Below are the code and all the weights of a small trained network. Each question names an input and a class and asks about switching units off, where a switched-off unit gives its printed mean instead of its output.

import numpy as np


def w(rows, s, z=0):
    codes = np.array(rows[::2]) - 128.0
    scale = np.full(codes.shape[1], s)
    scale[-1] = z or s
    return codes * scale


def f(y):
    return np.maximum(y, 0)


def log_softmax(a):
    a = a - a.max(-1, keepdims=True)
    return a - np.log(np.exp(a).sum(-1, keepdims=True))


def net(x, mask):
    res = np.array(x, float).reshape(1, 3) / 4 @ E
    y = f(res @ A[0][:, :-1].T + A[0][:, -1])
    res = res + np.where(mask, y, B[0][:, -1]) @ B[0][:, :-1]
    return log_softmax(res[-1] @ U[:, :-1].T + U[:, -1])


A, B = {}, {}
E = w([
[84,122,16,187,20],'x0',
[177,251,132,238,108],'x1',
[1,112,205,187,59],'x2',
],0.0096)
A[0] = w([
[119,80,122,46,128,183],'neuron 1',
[80,25,128,111,97,192],'neuron 2',
[251,126,114,80,170,182],'neuron 3',
[135,168,93,178,146,176],'neuron 4',
[138,106,131,146,125,45],'neuron 5',
[44,131,116,193,69,167],'neuron 6',
[188,229,159,189,85,241],'neuron 7',
[134,39,125,52,175,166],'neuron 8',
[202,222,188,142,177,227],'neuron 9',
[81,176,204,158,191,151],'neuron 10',
[31,114,88,118,146,171],'neuron 11',
[76,177,139,170,87,236],'neuron 12',
[133,119,236,94,156,203],'neuron 13',
[114,167,68,203,102,210],'neuron 14',
[132,11,75,95,121,224],'neuron 15',
[74,80,138,184,78,251],'neuron 16',
[194,181,59,140,152,223],'neuron 17',
],0.012,0.0027)
B[0] = w([
[97,54,118,67,164,214],'neuron 1',
[128,34,153,83,62,212],'neuron 2',
[112,244,114,112,249,244],'neuron 3',
[183,104,117,143,95,179],'neuron 4',
[129,127,148,141,125,128],'neuron 5',
[55,194,28,110,75,223],'neuron 6',
[191,110,197,229,63,236],'neuron 7',
[49,74,52,72,189,247],'neuron 8',
[175,99,137,248,206,233],'neuron 9',
[75,152,245,156,110,195],'neuron 10',
[146,84,132,84,60,180],'neuron 11',
[80,193,154,136,73,206],'neuron 12',
[15,106,101,184,188,224],'neuron 13',
[169,174,33,98,82,212],'neuron 14',
[108,101,197,37,127,221],'neuron 15',
[44,170,133,100,59,210],'neuron 16',
[236,126,151,47,96,210],'neuron 17',
],0.02,0.014)
U = w([
[140,193,141,48,214,159],'0',
[55,180,175,168,114,188],'1',
[79,100,98,149,219,103],'2',
[249,150,139,150,110,62],'3',
[167,186,107,143,193,12],'4',
[91,2,154,75,120,98],'5',
[155,114,178,216,188,113],'6',
[122,157,48,107,71,254],'7',
],0.0095,0.0023)

Each question gives the input, the list of numbers given to net, and the class t.
The units are the neurons (one row each of A and B). Each row of codes is followed by its name. A weight is (code - 128) times the scale printed after its matrix; where a second scale follows, it is the last column's (A, B and U).
mask holds one flag per neuron, in row order. A switched-off neuron (its flag False) gives its mean, the last column of its row in B, instead of its output. The means were averaged over made-up inputs and are rounded, as every weight is.
A unit's drop is (log p(t) with every unit on - log p(t) with that unit switched off) / (log p(t) with every unit on - log p(t) with every unit switched off).
The circuit of an input: a set's keep is (log p(t) with only the set's units on - log p(t) with every unit switched off) / (log p(t) with every unit on - log p(t) with every unit switched off). Starting from the 12 units with the biggest drops (on a tie, the unit counted first), units are removed one at a time, each time the one whose removal leaves the highest keep (on an exact tie, the one counted first), for as long as the keep stays at least 0.8.
units of the circuit, in order: the units of the circuit, biggest drop first
k most important neurons: the k neurons with the biggest drops, biggest first
drop of u: that unit's drop, to one decimal
input [-2,-1,-4], class 0: units of the circuit, in order => [neuron 3]
input [-3,0,-2], class 2: units of the circuit, in order => [neuron 15; neuron 9]
input [3,7,6], class 7: 2 most important neurons => [neuron 14; neuron 6]
input [-5,-6,-6], class 2: 3 most important neurons => [neuron 8; neuron 13; neuron 3]
input [4,0,-6], class 0: 2 most important neurons => [neuron 7; neuron 3]
input [4,6,2], class 7: 2 most important neurons => [neuron 6; neuron 14]
input [-3,-3,-4], class 0: 2 most important neurons => [neuron 3; neuron 7]
input [-8,-3,-8], class 2: 2 most important neurons => [neuron 13; neuron 9]
input [-4,-7,-7], class 0: 4 most important neurons => [neuron 3; neuron 15; neuron 9; neuron 7]
input [0,1,-6], class 0: 3 most important neurons => [neuron 3; neuron 17; neuron 7]
input [-4,0,-3], class 2: 2 most important neurons => [neuron 9; neuron 15]
input [2,-1,0], class 7: 4 most important neurons => [neuron 1; neuron 8; neuron 10; neuron 13]
input [5,8,8], class 7: 2 most important neurons => [neuron 14; neuron 6]
input [-3,4,-4], class 6: units of the circuit, in order => [neuron 9]
input [-1,1,-2], class 4: drop of neuron 15 => 0.1
input [2,1,-4], class 3: drop of neuron 14 => 0.0
input [-6,2,4], class 6: drop of neuron 16 => 0.1
input [4,-2,1], class 7: 2 most important neurons => [neuron 6; neuron 8]
